Below are the code and all the weights of a small trained network. Each question names an input and a class and asks about switching units off, where a switched-off unit gives its printed mean instead of its output.

import numpy as np


def w(rows, s, z=0):
    codes = np.array(rows[::2]) - 128.0
    scale = np.full(codes.shape[1], s)
    scale[-1] = z or s
    return codes * scale


def f(y):
    return y / 2 * (1 + np.tanh(0.7978845608 * (y + 0.044715 * y**3)))


def log_softmax(a):
    a = a - a.max(-1, keepdims=True)
    return a - np.log(np.exp(a).sum(-1, keepdims=True))


def net(x, mask):
    res = np.array(x, float).reshape(1, 6) / 4 @ E
    y = f(res @ A[0][:, :-1].T + A[0][:, -1])
    res = res + np.where(mask, y, B[0][:, -1]) @ B[0][:, :-1]
    return log_softmax(res[-1] @ U[:, :-1].T + U[:, -1])


A, B = {}, {}
E = w([
[170,137,149,115,69,45,179,201,60,172],'x0',
[160,216,142,150,226,60,208,83,96,135],'x1',
[66,153,43,87,154,162,109,120,124,190],'x2',
[210,152,165,135,177,200,129,199,62,112],'x3',
[208,103,161,47,99,108,100,2,94,181],'x4',
[171,62,162,111,155,55,153,124,253,74],'x5',
],0.0073)
A[0] = w([
[118,126,113,80,139,143,99,168,142,228,170],'N1',
[61,51,46,128,138,119,171,171,199,96,90],'N2',
[180,55,129,89,143,152,115,34,174,80,162],'N3',
[148,75,187,76,128,87,74,27,146,137,163],'N4',
[193,105,111,67,150,149,131,130,108,191,198],'N5',
[107,145,66,99,129,203,97,129,38,221,200],'N6',
[180,135,139,86,106,49,186,49,68,243,199],'N7',
[112,164,141,204,139,179,161,166,104,65,167],'N8',
[198,69,168,75,85,140,124,167,69,163,224],'N9',
[126,152,217,169,152,126,123,255,111,36,180],'N10',
[90,74,113,137,124,119,160,214,194,109,103],'N11',
[199,97,209,143,51,104,136,198,145,68,252],'N12',
[76,185,36,116,130,151,112,110,155,178,164],'N13',
],0.0078,0.0039)
B[0] = w([
[72,134,122,137,189,136,104,169,155,172,161],'N1',
[140,129,67,115,37,54,139,99,56,136,197],'N2',
[119,104,147,79,123,143,77,88,172,84,221],'N3',
[90,75,161,142,131,75,123,101,185,83,234],'N4',
[54,179,117,105,88,121,134,120,128,174,178],'N5',
[107,232,155,143,99,184,193,203,116,163,230],'N6',
[126,91,133,168,129,118,254,107,76,201,248],'N7',
[182,87,84,166,132,162,98,177,126,74,190],'N8',
[140,154,152,62,70,114,151,156,163,189,212],'N9',
[123,150,91,195,190,240,168,172,129,109,240],'N10',
[36,122,75,154,104,58,197,150,79,176,192],'N11',
[194,176,119,143,44,172,87,200,202,135,254],'N12',
[93,202,134,138,79,88,105,166,102,203,192],'N13',
],0.0085,0.0089)
U = w([
[180,76,148,75,70,47,17,148,163,79,110],'0',
[94,159,152,82,219,133,1,108,124,122,100],'1',
[142,39,150,163,211,66,158,89,74,128,4],'2',
[205,103,92,177,226,194,72,179,127,4,88],'3',
[165,190,142,148,128,154,133,225,122,174,194],'4',
[113,97,82,130,122,52,154,117,80,148,225],'5',
[165,108,244,90,155,135,116,40,178,108,102],'6',
],0.0081,0.0031)

Each question gives the input, the list of numbers given to net, and the class t.
The units are the neurons (one row each of A and B). Each row of codes is followed by its name. A weight is (code - 128) times the scale printed after its matrix; where a second scale follows, it is the last column's (A, B and U).
mask holds one flag per neuron, in row order. A switched-off neuron (its flag False) gives its mean, the last column of its row in B, instead of its output. The means were averaged over made-up inputs and are rounded, as every weight is.
A unit's drop is (log p(t) with every unit on - log p(t) with that unit switched off) / (log p(t) with every unit on - log p(t) with every unit switched off).
The circuit of an input: a set's keep is (log p(t) with only the set's units on - log p(t) with every unit switched off) / (log p(t) with every unit on - log p(t) with every unit switched off). Starting from the 12 units with the biggest drops (on a tie, the unit counted first), units are removed one at a time, each time the one whose removal leaves the highest keep (on an exact tie, the one counted first), for as long as the keep stays at least 0.8.
circuit, biggest first: the units of the circuit, biggest drop first
unit that matters most: the unit with the biggest drop
top k neurons: the k neurons with the biggest drops, biggest first
drop when u is switched off: that unit's drop, to one decimal
input [-8,-3,-1,-2,-5,-1], class 5: top 3 neurons : N2, N12, N11
input [-8,6,-6,-3,-5,8], class 3: unit that matters most : N10
input [-8,-5,-2,-7,4,-1], class 0: circuit, biggest first : N7, N10
input [8,8,4,-8,8,1], class 2: top 3 neurons : N7, N12, N4
input [3,-1,-5,-4,4,-3], class 6: top 3 neurons : N11, N2, N13
input [3,-8,-4,8,6,2], class 0: top 4 neurons : N6, N3, N4, N7
input [-2,-6,-3,3,-6,-2], class 3: circuit, biggest first : N8, N10
input [-5,7,-1,7,7,-3], class 5: top 2 neurons : N7, N12
input [-4,-2,8,-3,6,1], class 1: top 3 neurons : N3, N1, N11
input [2,-4,-5,1,2,0], class 0: circuit, biggest first : N6, N7
input [-2,-3,-6,-8,-4,-1], class 0: top 4 neurons : N7, N6, N10, N5
input [6,-4,-7,-6,4,-3], class 0: top 3 neurons : N10, N6, N12
input [8,2,-3,-1,5,6], class 6: top 2 neurons : N7, N4
input [-8,2,3,-3,-6,4], class 5: circuit, biggest first : N2
input [-6,-4,-5,-3,3,-5], class 1: top 3 neurons : N7, N12, N2
input [-2,-6,3,0,0,1], class 5: top 4 neurons : N12, N10, N2, N8
input [3,-8,5,-4,-6,7], class 5: top 2 neurons : N11, N2
input [7,-2,-2,4,8,5], class 0: top 3 neurons : N12, N6, N4
input [-5,-3,-1,7,7,7], class 0: top 4 neurons : N7, N10, N12, N6
input [-2,4,0,-5,2,8], class 6: unit that matters most : N3
input [-3,-5,2,-4,1,5], class 0: drop when N12 is switched off : 0.0
input [-6,0,-7,-3,-5,4], class 3: drop when N7 is switched off : 0.1
input [-4,-6,-7,-4,1,-3], class 0: drop when N7 is switched off : 0.1
input [-3,-3,-1,0,2,-3], class 1: drop when N7 is switched off : 0.4
